Below are the code and all the weights of a small trained network. Each question names an input and a class and asks about switching units off, where a switched-off unit gives its printed mean instead of its output.

import numpy as np


def w(rows, s, z=0):
    codes = np.array(rows[::2]) - 128.0
    scale = np.full(codes.shape[1], s)
    scale[-1] = z or s
    return codes * scale


def f(y):
    return np.maximum(y, 0)


def log_softmax(a):
    a = a - a.max(-1, keepdims=True)
    return a - np.log(np.exp(a).sum(-1, keepdims=True))


def net(x, mask):
    res = np.array(x, float).reshape(1, 8) / 4 @ E
    y = f(res @ A[0][:, :-1].T + A[0][:, -1])
    res = res + np.where(mask, y, B[0][:, -1]) @ B[0][:, :-1]
    return log_softmax(res[-1] @ U[:, :-1].T + U[:, -1])


A, B = {}, {}
E = w([
[130,132,129],'x0',
[126,132,128],'x1',
[130,130,129],'x2',
[51,255,38],'x3',
[127,127,129],'x4',
[126,127,127],'x5',
[134,33,34],'x6',
[126,129,127],'x7',
],0.009)
A[0] = w([
[41,35,57,91],'n1',
[149,194,67,83],'n2',
[16,173,75,80],'n3',
[101,204,193,253],'n4',
[151,104,2,73],'n5',
[21,180,31,119],'n6',
[69,124,107,89],'n7',
],0.0099,0.0052)
B[0] = w([
[236,229,132,205],'n1',
[116,155,157,181],'n2',
[136,1,212,218],'n3',
[201,155,33,244],'n4',
[236,250,111,201],'n5',
[82,57,200,254],'n6',
[135,68,163,151],'n7',
],0.0077,0.0088)
U = w([
[139,5,226,15],'0',
[177,193,134,92],'1',
[137,95,112,255],'2',
],0.013,0.0053)

Each question gives the input, the list of numbers given to net, and the class t.
The units are the neurons (one row each of A and B). Each row of codes is followed by its name. A weight is (code - 128) times the scale printed after its matrix; where a second scale follows, it is the last column's (A, B and U).
mask holds one flag per neuron, in row order. A switched-off neuron (its flag False) gives its mean, the last column of its row in B, instead of its output. The means were averaged over made-up inputs and are rounded, as every weight is.
A unit's drop is (log p(t) with every unit on - log p(t) with that unit switched off) / (log p(t) with every unit on - log p(t) with every unit switched off).
The circuit of an input: a set's keep is (log p(t) with only the set's units on - log p(t) with every unit switched off) / (log p(t) with every unit on - log p(t) with every unit switched off). Starting from all 7 units, units are removed one at a time, each time the one whose removal leaves the highest keep (on an exact tie, the one counted first), for as long as the keep stays at least 0.8.
units of the circuit, in order: the units of the circuit, biggest drop first
unit that matters most: the unit with the biggest drop
k most important neurons: the k neurons with the biggest drops, biggest first
drop when u is switched off: that unit's drop, to one decimal
input [-3,-3,-4,-4,4,6,7,5], class 1: units of the circuit, in order : n1, n5
input [0,-3,-2,7,2,1,-2,-7], class 0: units of the circuit, in order : n3, n6
input [5,1,3,3,2,-1,-2,-3], class 0: units of the circuit, in order : n5, n1
input [5,-8,0,6,3,-2,-6,-7], class 2: unit that matters most : n4
input [8,-8,5,-5,8,-6,3,4], class 2: 3 most important neurons : n3, n6, n7
input [6,-6,6,-4,3,4,-6,-3], class 1: 2 most important neurons : n3, n6
input [-5,-2,7,4,-3,6,-4,5], class 0: 4 most important neurons : n3, n5, n6, n1
input [7,1,0,6,8,-6,8,5], class 1: 2 most important neurons : n5, n1
input [2,1,-6,2,0,-1,0,1], class 0: 2 most important neurons : n5, n1
input [0,-3,1,5,-3,-6,-2,-5], class 0: 4 most important neurons : n3, n6, n5, n1
input [8,8,-1,-5,1,-3,-1,8], class 2: 2 most important neurons : n3, n6
input [8,-3,3,6,6,1,8,2], class 1: 3 most important neurons : n5, n1, n2
input [-5,7,2,5,-4,2,7,2], class 1: 3 most important neurons : n5, n1, n2
input [-6,8,2,-4,2,-5,-8,3], class 1: units of the circuit, in order : n3
input [-1,-8,3,-6,-5,5,-3,-4], class 2: 2 most important neurons : n3, n6
input [4,1,-2,5,4,-7,-1,-8], class 0: 2 most important neurons : n3, n6
input [-7,-8,0,-6,-4,-3,-6,5], class 2: drop when n1 is switched off : 0.1
input [4,-6,-3,5,-7,-7,-5,-8], class 2: drop when n4 is switched off : 0.5
input [-1,3,-6,4,6,-7,-3,3], class 0: drop when n1 is switched off : 0.2
input [1,-6,1,-3,-2,-7,6,7], class 1: most important neuron : n1
